Here is a tiny trained network, its code and every weight. The questions are about switching its units off for an input and a class, where a switched-off unit gives its printed mean instead of its output.

import numpy as np


def w(rows, s, z=0):
    codes = np.array(rows[::2]) - 128.0
    scale = np.full(codes.shape[1], s)
    scale[-1] = z or s
    return codes * scale


def norm(h):
    return h / np.sqrt((h * h).mean(-1, keepdims=True) + 1e-5)


def f(y):
    return y / 2 * (1 + np.tanh(0.7978845608 * (y + 0.044715 * y**3)))


def log_softmax(a):
    a = a - a.max(-1, keepdims=True)
    return a - np.log(np.exp(a).sum(-1, keepdims=True))


def net(x, mask):
    res = np.array(x, float).reshape(1, 2) / 4 @ E
    u = 0
    for l in range(3):
        y = f(norm(res) @ A[l][:, :-1].T + A[l][:, -1])
        res = res + np.where(mask[u : u + 9], y, B[l][:, -1]) @ B[l][:, :-1]
        u += 9
    return log_softmax(norm(res)[-1] @ U[:, :-1].T + U[:, -1])


A, B = {}, {}
E = w([
[181,99,61,112,101],'x0',
[63,2,64,134,122],'x1',
],0.0089)
A[0] = w([
[99,133,172,96,174,23],'L0N1',
[103,144,154,194,76,79],'L0N2',
[169,139,130,140,134,59],'L0N3',
[98,132,95,115,49,178],'L0N4',
[157,186,171,117,121,119],'L0N5',
[34,172,159,143,151,178],'L0N6',
[31,146,207,254,169,6],'L0N7',
[165,173,208,97,90,57],'L0N8',
[174,132,168,157,129,78],'L0N9',
],0.0096,0.0017)
B[0] = w([
[214,53,35,140,19,152],'L0N1',
[183,80,131,103,125,138],'L0N2',
[79,60,133,108,179,136],'L0N3',
[142,155,232,126,76,150],'L0N4',
[73,128,59,158,194,222],'L0N5',
[252,160,237,71,124,221],'L0N6',
[241,127,162,28,137,254],'L0N7',
[21,144,94,156,161,227],'L0N8',
[64,198,197,126,184,150],'L0N9',
],0.0046,0.006)
A[1] = w([
[75,177,140,78,141,61],'L1N1',
[195,127,84,60,177,209],'L1N2',
[99,49,168,101,172,95],'L1N3',
[31,118,125,149,100,59],'L1N4',
[153,153,161,184,129,81],'L1N5',
[113,182,143,186,107,145],'L1N6',
[89,70,146,80,99,2],'L1N7',
[165,2,162,119,89,104],'L1N8',
[97,174,217,86,226,205],'L1N9',
],0.008,0.0023)
B[1] = w([
[169,164,116,115,123,145],'L1N1',
[162,59,150,106,2,192],'L1N2',
[149,131,188,128,189,152],'L1N3',
[35,124,99,107,183,131],'L1N4',
[93,64,122,99,214,133],'L1N5',
[91,210,32,43,216,145],'L1N6',
[60,139,90,152,172,143],'L1N7',
[84,242,146,126,161,216],'L1N8',
[187,4,83,192,107,254],'L1N9',
],0.0052,0.0071)
A[2] = w([
[160,254,130,199,186,40],'L2N1',
[38,13,162,149,93,91],'L2N2',
[129,33,120,105,116,103],'L2N3',
[65,77,62,163,165,250],'L2N4',
[76,224,217,84,77,197],'L2N5',
[148,116,50,62,18,180],'L2N6',
[64,176,10,140,98,101],'L2N7',
[94,251,96,163,164,119],'L2N8',
[81,42,89,104,87,114],'L2N9',
],0.0063,0.0023)
B[2] = w([
[51,161,105,62,196,239],'L2N1',
[30,199,59,63,166,181],'L2N2',
[216,166,163,128,181,163],'L2N3',
[90,153,125,209,125,233],'L2N4',
[30,99,152,195,159,179],'L2N5',
[142,130,255,109,81,253],'L2N6',
[160,95,217,110,116,212],'L2N7',
[60,99,109,251,146,226],'L2N8',
[196,226,159,113,211,177],'L2N9',
],0.006,0.0031)
U = w([
[2,180,66,148,163,252],'0',
[195,164,187,84,9,61],'1',
[68,81,102,231,68,93],'2',
],0.0062,0.0019)

Each question gives the input, the list of numbers given to net, and the class t.
The units are the neurons (one row each of A and B). Each row of codes is followed by its name. A weight is (code - 128) times the scale printed after its matrix; where a second scale follows, it is the last column's (A, B and U).
mask holds one flag per neuron, layer by layer. A switched-off neuron (its flag False) gives its mean, the last column of its row in B, instead of its output. The means were averaged over made-up inputs and are rounded, as every weight is.
A unit's drop is (log p(t) with every unit on - log p(t) with that unit switched off) / (log p(t) with every unit on - log p(t) with every unit switched off).
The circuit of an input: a set's keep is (log p(t) with only the set's units on - log p(t) with every unit switched off) / (log p(t) with every unit on - log p(t) with every unit switched off). Starting from the 12 units with the biggest drops (on a tie, the unit counted first), units are removed one at a time, each time the one whose removal leaves the highest keep (on an exact tie, the one counted first), for as long as the keep stays at least 0.8.
units of the circuit, in order: the units of the circuit, biggest drop first
most important unit: the unit with the biggest drop
top k neurons: the k neurons with the biggest drops, biggest first
k most important neurons of layer l: the k neurons of layer l with the biggest drops, biggest first
drop when u is switched off: that unit's drop, to one decimal
input [-3,-8], class 0: most important unit => L2N1
input [-7,6], class 1: units of the circuit, in order => L0N7; L0N6; L0N8
input [6,-6], class 0: top 4 neurons => L0N7; L0N6; L0N8; L2N1
input [-1,-3], class 2: top 2 neurons => L1N9; L1N8
input [6,4], class 1: top 2 neurons => L0N8; L2N6
input [3,-3], class 2: 2 most important neurons of layer 0 => L0N7; L0N3
input [4,-6], class 0: top 2 neurons => L0N7; L2N1
input [-3,-6], class 0: top 2 neurons => L2N1; L0N8
input [-8,-1], class 1: drop when L0N7 is switched off => 0.1
input [0,-2], class 2: drop when L2N8 is switched off => 0.2
input [1,-3], class 2: drop when L1N2 is switched off => -0.2
input [3,-4], class 0: drop when L0N7 is switched off => 1.2
